(in the rows, 128 means zero)
Rows, each with its class:
[126 153 103 171 107 110  75 137 126 123 168 175 129 147 143 127 118 151
 105 119  93 135 156 117 154 117] => TR
[183 182 119 191 116 152  70 106 105 129 236 117  72 123 133 120  59 107
 153 144 173 189 113 143 131 128] => Ds
[131 137 135 124 135 121  98 124 136 165 121 148 132 129 127 143 174 184
 131 123 125 132 124 124 132 112] => LB
[183 141 123 218 162 137  54 128  99 150 128 122 138 122 157 168 126  83
 183 133 109 145 127 150 169 121] => TH
[164 142 127 112 116 126 128  63 176 145  98 133 169 137 129 134 136 175
 149 179 174 109  93 197 110 119] => TR
[166 122 127 181 136 129  58 147 112 143 139 123 157 121 146 167 164 118
 184 134  98 134 138 164 182 120] => TH
[172 150  53 150 134 166  60 124 120 129 113 118 124 130 135 108  97  66
 171 136 127 106  98 164 149 100] => TH
[146 151  74 149 116  97  78 138 142 131 121 159 130 155 136 114  92  82
 113 125 120 136 142 126 148  98] => LB
[137 140 136 118 143 137 121  92 128 160 113 132 132 114 118 252 160 182
 143 138 148 119 103 156 126 118] => Ds
[144 148 128 149 158 137  99  86 149 154 116 139 188 143 128  93 148 118
 153 132  90 138 106 135 169 106] => TH
[133 123 110 173 137 129  48 132 136 116 138 120 135 137 145 114 101  66
 117 140  81 101 115 126 200  81] => TH
[116 141 125 162 128 158  74 111 148 135 108 117 186 151 152  99 117  88
 148 147  97 107  79 150 190 100] => TH
[185 137 113  69 126 119 118  71 135 104  80 128 167 136 107 117 149 160
 166 131 156  84 103 143 118 129] => TR
[190 173  96 205 136 151  30 150  91 127 119  98 127 122 160 126 134  69
 189 155 129 147 153 167 157 112] => TH
[169 137 101 140 139  87 122 137 120 122 119 134 142 115 150 122 123 139
 118 132 133 132 136 207 112 121] => Ds

Rows, each with its class:
[171 105 114 114 123 141 161 113 125 106 140 109 159 110 100 136 150 131
  83 144 180 117 148 115  40 139] => FZ
[123 130  94 118 120 118 111 123 140 109  92 125 147 119 152 132 135 136
 140 151 161 126  99  63 122  80] => FZ
[127 130 100 115 110 100 108 128 131 115 126 106 144 115 148 129 130 129
 151 145 155 121 124 105 180  52] => FZ
[121 128 106 117 127 125 132 129  95 145 116 150 154 135 149 123 144 123
 182 108 109 138 117 137 176  86] => NM
[121 127 105 115 133 133 138 131 127 117 101 155 146 128 149 135 137 123
 143 117 142 134 106 133 118 107] => NM
[148 125 122 121 120 129 156 127 112 134 148 124 141 125  91 128 147  95
  97 121 146 126 165 141 152 105] => FZ
[145 122 106 107 151 106 113 131 137  98 134 107 150 103 135 142 110 159
 127 147 148 114 121  78  98  97] => FZ
[153 125 112 124 126 136 147 131 116 122 111 136 153 132 106 134 158 119
  88 144 174 113 129 116  68 124] => FZ
[104 131 114 114 135  94  88 145 156 127 117 116 123  87 163 115 114 128
 144 129 160 129 137 130 170  28] => FZ
[133 135 116 122 150 129 134 114 153 124 119 129 124  94 125 131 120 128
  86 137 155 123 114 116 142 143] => NM
[125 135 127 134 127 142 112 110 118 127 136 126 135 116 141 136 117 124
  91 140 138 123 134 118 179 164] => NM
[144 118 103 114 145  96 113 145 145 109 121 129 146  95 140 128 128 146
 141 135 170 123 120 101  96  68] => FZ
[113 125  99 119  96 126 105 130 121 123 139 127 136 139 157 122 101 124
 172 141 104 135 128 141 183  71] => NM
[117 118  89 102 108 118 112 126 106 140 143 129 161 114 154 125 148 121
 164 119 155 131 110 132 249  88] => NM
[111 120  91 113 132 126 144 127 118 110  95 148 151 123 154 132 125 127
 158 114 140 134 106 107 142  72] => NM
[130 126 101 125 119 122 128 126 127 109 106 122 149 119 134 139 138 123
 121 145 165 122 111  96 125  90] => FZ
[102 118  95 122 113 119 137 122 102 134 117 139 146 136 152 134 125 111
 158 118 128 134 119 125 213  81] => NM
[126 119 107 109 116  99  96 132 140 111 132 100 130 110 145 131 129 141
 149 153 148 122 124 106 155  56] => FZ
[152 141 106 120 150 138 120 137 171 105 129 130 131  71 125 127 112 146
  74 144 174 119 134 123  66 133] => NM
[139 118  79 112 127 112  89 149 178 105 130 126 141  86 161 123 107 156
 135 122 169 124 130 121  96  53] => FZ
[137 140 125 121 150 146 125 130 159 113 129 132 131  88 124 127 114 139
  77 145 167 121 124 117 100 162] => NM
[143 124 116 117 113 129 145 127 110 121 118 124 142 133 107 133 150 109
  96 136 155 125 138 119 124 107] => FZ
[115 127 121 123 139 115 132 116 130 121 120 139 133 101 131 140 111 119
  91 140 134 118 120  91 211 125] => NM
[134 124 110 128 121 141 114 145 114 126 141 133 132 152 136 116 130 136
 154 131 135 128 134 148 127 115] => NM
[128 132 110 129 129 151 115 117 119 125 126 129 140 106 139 135 108 130
  89 143 140 123 130 115 178 137] => NM
[143 133 122 127 124 134 126 112 149 134 100 145 123 122 148 131 125 131
 102 134 145 131 107 124 134 129] => NM
[109 132  86 120 119 109  95 138 134 109  92 130 147 110 163 131 130 138
 151 140 167 135 104 101 147  44] => FZ
[123 132  68 113 116 134 106 144 128 115  96 160 159 108 177 128 147 145
 121 133 203 118  97 122 137  47] => FZ
[166 141 100 125 121 168 164 135 102 137  99 170 174 120 107 119 188 110
  97 116 214 135 130 160  75 112] => FZ
[ 85 131 114 141 126 117 149 114 117 130  63 162 113 143 147 144 113 107
 118 121  92 135 105 113 153  85] => NM
[160 110 114 117 102 129 127 119 123 125 149 110 158 125 115 135 156 116
 110 132 167 109 127 110 109 107] => FZ
[131 120 104 128 120 117 141 121 127 108 108 124 145 120 136 141 124 129
 115 156 151 118 114  82 107  98] => FZ
[100 123  96 115  94 135 118 115 147 114 104 135 128 130 163 137 101 125
 141 125 127 133  94 139 149  69] => NM
[149 115 109 125 110 133 143 127 101 124 136 122 153 136 101 131 149 104
 114 133 163 127 140 124 144 102] => FZ
[175 132 133 126 122 127 141 131 123 142 123 138 150 110 115 128 163 111
  88 120 192 118 153 152 114 107] => FZ
[126 126 112 112 131 136 123 107 125 139 131 131 149  97 140 134 130 123
  96 134 157 105 117 118 200 147] => NM

Rows with their classes:
[132 139 166 103 169 131 146 139 117 128 116 128  98 109 115  98 144 143
 134 120 114 139 127 102 124 115] => <44>
[146 103 137 130  93 111 128 131 120 123 138 143 154 130 133 146 131 133
 141 126 137 125 117 133 134 128] => <50>
[145 112 148 131 108 105 122 133 114 129 135 133 153 129 130 129 146 134
 126 126 137 126 110 132 116 128] => <42>
[139 120 165 128 116  92 150 137 116 134 135 137 123 136 153  86 154 136
 141 122 122 145  91 111 113 109] => <50>
[120 137 132 118 149 143 119 134 128 125 116 131 128 117 113 126 125 112
 132 127 126 134 133 125 126 133] => <43>
[118 144 130 117 148 137  95 123 127 129 131 151 110 127 122 130 120 112
 118 131 142 127 121 133 109 152] => <43>
[124 148 128 115 133 124 112 124 126 119 145 161 113 139 131 112 129 111
 118 124 141 151 103 136 107 132] => <43>
[118 110 150 129 108 124 124 133 128 139 110 118 134 125 117 126 129 146
 146 130 113 135 119 123 134 120] => <58>
[128 145 118 113 138 117 116 126 133 128 166 151  74 140 140  89 159 107
 131 128 130 145  71 126  99 149] => <46>
[144 149 124 125 166 149 105 127 137 123 136 135 115 110 122 128 126 142
 110 132 137 126 129 118 115 134] => <43>
[125 193 131 137 164 126 160 125 129 118 122 112 168 136 133  77 102 113
 123 127 122 139 145 120 127  92] => <46>
[129 112 134 116 130 129  89 132 126 141 135 136 117 109 123 145 142 140
 122 128 136 125 116 124 110 153] => <44>
[166 106 151 122  99 101 134  90 113 135 136 145 169 128 142 134 147 141
 137 123 132 123 121 124 107 126] => <44>
[145 156 131 122 138 130 149 126 114 127 128 144 171 112 116 119 111 136
 114 118 134 112 150 118 119 117] => <42>
[157 128 164 118  93  91 169 130 105 125 129 142 183 127 134 103 127 132
 145 135 115 138 125 119 125  89] => <50>
[140 118 144  80 132 121 126 129 118 141 136 143 106 122 117 129 149 129
 130 129 132 134  94 120 112 140] => <44>
[114 148 121 102 138 133  96 119 124 122 138 166 108 130 117 128 119 107
 116 135 152 132 114 147  99 146] => <43>
[155 158 164  96 145 120 149 139 108 135 127 161 121 113 113 106 122 130
 131 122 132 134 123 106 110 121] => <46>
[150  68 166 124 111 120 133 146 120 147 109 124 152 104 120 159 132 164
 138 117 117 121 140 115 135 125] => <50>
[139 102 165 120 147 135 154 150 142 145  89 109 120  95 103 138 129 163
 126 119 109 125 137 105 133 126] => <44>
[165  89 134 131  48  79 134 130 110 135 164 176 156 148 151 142 156 123
 138 120 149 147  72 162 108 135] => <50>
[146  70 150 136  48  68 150 126 122 138 139 126 176 168 179 126 149 143
 155 123 118 145  75 133 133 106] => <50>
[165 175 152 103 116 100 170 132 104 121 162 195 167 135 126  97 127 110
 134 114 150 129 115 116 104 106] => <46>
[125 120 138 137 139 129 109 134 126 135 115 119 155 115 122 134 129 143
 115 132 129 123 126 124 120 135] => <44>
[121 125 102 136 128 134 128 132 135 132 139 118 133 138 136 131 118 117
 120 133 146 125 132 141 129 120] => <43>
[127 116 154 123 137 103 132 128 125 118 127 131  96 138 157  91 155 135
 148 122 123 138  79 119 123 123] => <50>
[123 149 137 136 151 133 147 126 137 124 121 110 142 118 130  97 126 126
 123 125 114 127 121 112 127 107] => <44>
[117 133 141 107 167 121 112 127 133 141 127 121  88 131 127  92 161 135
 131 130 122 153  85 109 111 137] => <58>
[128  95 142 123 103 120 124 132 117 132 126 136 126 126 125 152 141 140
 137 124 117 135 122 131 136 136] => <55>
